Here is a tiny trained network, its code and every weight. The questions are about switching its units off for an input and a class, where a switched-off unit gives its printed mean instead of its output.

import numpy as np


def w(rows, s, z=0):
    codes = np.array(rows[::2]) - 128.0
    scale = np.full(codes.shape[1], s)
    scale[-1] = z or s
    return codes * scale


def f(y):
    return np.maximum(y, 0)


def log_softmax(a):
    a = a - a.max(-1, keepdims=True)
    return a - np.log(np.exp(a).sum(-1, keepdims=True))


def net(x, mask):
    res = np.array(x, float).reshape(1, 7) / 4 @ E
    y = f(res @ A[0][:, :-1].T + A[0][:, -1])
    res = res + np.where(mask, y, B[0][:, -1]) @ B[0][:, :-1]
    return log_softmax(res[-1] @ U[:, :-1].T + U[:, -1])


A, B = {}, {}
E = w([
[131,126,128,133,132,125,127,131,126,127],'x0',
[124,47,64,124,141,141,211,171,125,69],'x1',
[87,132,131,122,51,196,183,6,204,141],'x2',
[137,142,146,47,122,135,143,56,9,124],'x3',
[174,159,163,46,117,123,102,139,187,48],'x4',
[151,85,57,100,57,1,106,110,139,147],'x5',
[210,199,28,125,98,195,123,155,111,142],'x6',
],0.0082)
A[0] = w([
[108,94,164,102,75,139,141,63,2,111,146],'N0',
[75,61,193,117,105,99,138,107,147,83,64],'N1',
[110,134,128,185,96,134,130,169,229,139,149],'N2',
[89,146,117,131,60,166,195,12,185,113,41],'N3',
[172,193,69,79,91,169,91,145,159,46,121],'N4',
[169,160,139,61,116,132,175,83,78,101,62],'N5',
[133,91,86,136,116,116,117,99,110,190,97],'N6',
[182,132,56,174,101,177,137,119,105,181,32],'N7',
[197,118,119,87,89,78,108,101,159,61,126],'N8',
[116,196,124,184,130,83,101,100,130,201,253],'N9',
[145,92,136,63,77,41,127,90,181,105,132],'N10',
[137,117,55,134,92,51,115,117,116,187,43],'N11',
[209,172,200,111,111,135,41,97,140,183,114],'N12',
[152,75,73,106,148,141,234,154,130,58,97],'N13',
[150,157,178,151,169,223,142,118,102,82,101],'N14',
],0.0091,0.0035)
B[0] = w([
[179,80,114,111,138,96,153,155,173,189,237],'N0',
[128,105,204,198,56,106,80,75,90,152,208],'N1',
[229,104,110,99,132,119,140,163,145,214,229],'N2',
[170,163,83,117,171,110,92,231,32,56,254],'N3',
[97,88,235,196,45,126,98,129,92,166,203],'N4',
[172,91,131,82,121,110,123,133,189,186,187],'N5',
[99,91,139,120,166,204,158,119,159,112,178],'N6',
[92,41,184,227,71,86,68,91,92,167,190],'N7',
[78,117,140,101,167,175,140,173,175,109,188],'N8',
[103,184,121,118,106,98,188,155,133,124,243],'N9',
[103,107,107,147,119,215,118,138,138,116,213],'N10',
[85,107,100,129,194,254,101,113,129,99,203],'N11',
[101,167,74,150,63,101,187,94,138,90,224],'N12',
[90,204,114,133,87,32,187,51,151,101,211],'N13',
[67,133,114,114,187,196,90,138,194,147,217],'N14',
],0.0082,0.009)
U = w([
[103,112,154,132,110,147,156,153,131,143,244],'0',
[127,121,134,127,122,139,145,144,134,138,255],'1',
[115,84,213,196,78,113,48,83,88,154,45],'2',
[67,121,104,109,179,231,132,128,189,118,35],'3',
[254,99,105,83,130,99,165,144,206,211,49],'4',
[91,211,78,129,90,66,221,69,160,94,68],'5',
[191,150,95,113,169,90,58,218,19,29,138],'6',
],0.0093,0.0074)

Each question gives the input, the list of numbers given to net, and the class t.
The units are the neurons (one row each of A and B). Each row of codes is followed by its name. A weight is (code - 128) times the scale printed after its matrix; where a second scale follows, it is the last column's (A, B and U).
mask holds one flag per neuron, in row order. A switched-off neuron (its flag False) gives its mean, the last column of its row in B, instead of its output. The means were averaged over made-up inputs and are rounded, as every weight is.
A unit's drop is (log p(t) with every unit on - log p(t) with that unit switched off) / (log p(t) with every unit on - log p(t) with every unit switched off).
The circuit of an input: a set's keep is (log p(t) with only the set's units on - log p(t) with every unit switched off) / (log p(t) with every unit on - log p(t) with every unit switched off). Starting from the 12 units with the biggest drops (on a tie, the unit counted first), units are removed one at a time, each time the one whose removal leaves the highest keep (on an exact tie, the one counted first), for as long as the keep stays at least 0.8.
units of the circuit, in order: the units of the circuit, biggest drop first
unit that matters most: the unit with the biggest drop
top k neurons: the k neurons with the biggest drops, biggest first
drop when u is switched off: that unit's drop, to one decimal
input [-3,-1,-3,-2,-4,-1,6], class 2: units of the circuit, in order	N7
input [5,4,4,-3,-5,7,5], class 3: top 3 neurons	N11; N6; N1
input [-4,2,0,8,0,6,4], class 4: top 3 neurons	N0; N5; N14
input [-2,2,-2,-8,3,-6,4], class 4: top 2 neurons	N2; N11
input [0,-4,-6,2,4,-2,6], class 2: top 2 neurons	N4; N3
input [-3,-5,2,2,-2,0,6], class 2: top 3 neurons	N7; N4; N13
input [0,6,-8,-1,-4,8,5], class 3: top 2 neurons	N11; N3
input [-1,3,2,0,4,1,-6], class 2: top 2 neurons	N1; N9
input [-3,7,-5,0,-2,5,1], class 5: top 2 neurons	N13; N3
input [0,1,3,-1,5,6,2], class 3: units of the circuit, in order	N8; N10
input [5,8,3,-4,-1,6,1], class 5: top 2 neurons	N13; N14
input [7,8,7,0,6,0,1], class 5: top 2 neurons	N13; N11
input [1,5,2,0,-1,2,5], class 2: top 2 neurons	N7; N4
input [-5,-8,-7,1,-2,5,-2], class 5: top 3 neurons	N12; N3; N9
input [6,-8,2,-1,0,6,0], class 5: unit that matters most	N12
input [-4,6,-5,6,4,-2,0], class 4: units of the circuit, in order	N5; N3
input [4,6,0,8,2,7,-1], class 4: top 4 neurons	N0; N5; N14; N12
input [-6,7,5,-4,0,-6,8], class 2: units of the circuit, in order	N7; N4
input [1,-7,-4,1,-3,1,0], class 5: units of the circuit, in order	N12; N9
input [-1,-1,7,0,4,8,8], class 2: unit that matters most	N4
input [6,-3,0,-4,-4,8,-4], class 3: units of the circuit, in order	N11; N10
input [7,8,2,-5,4,8,4], class 3: drop when N10 is switched off	0.5
input [3,2,6,3,-2,7,4], class 3: drop when N11 is switched off	0.5
input [-2,6,3,-3,3,-3,1], class 5: drop when N2 is switched off	-0.1
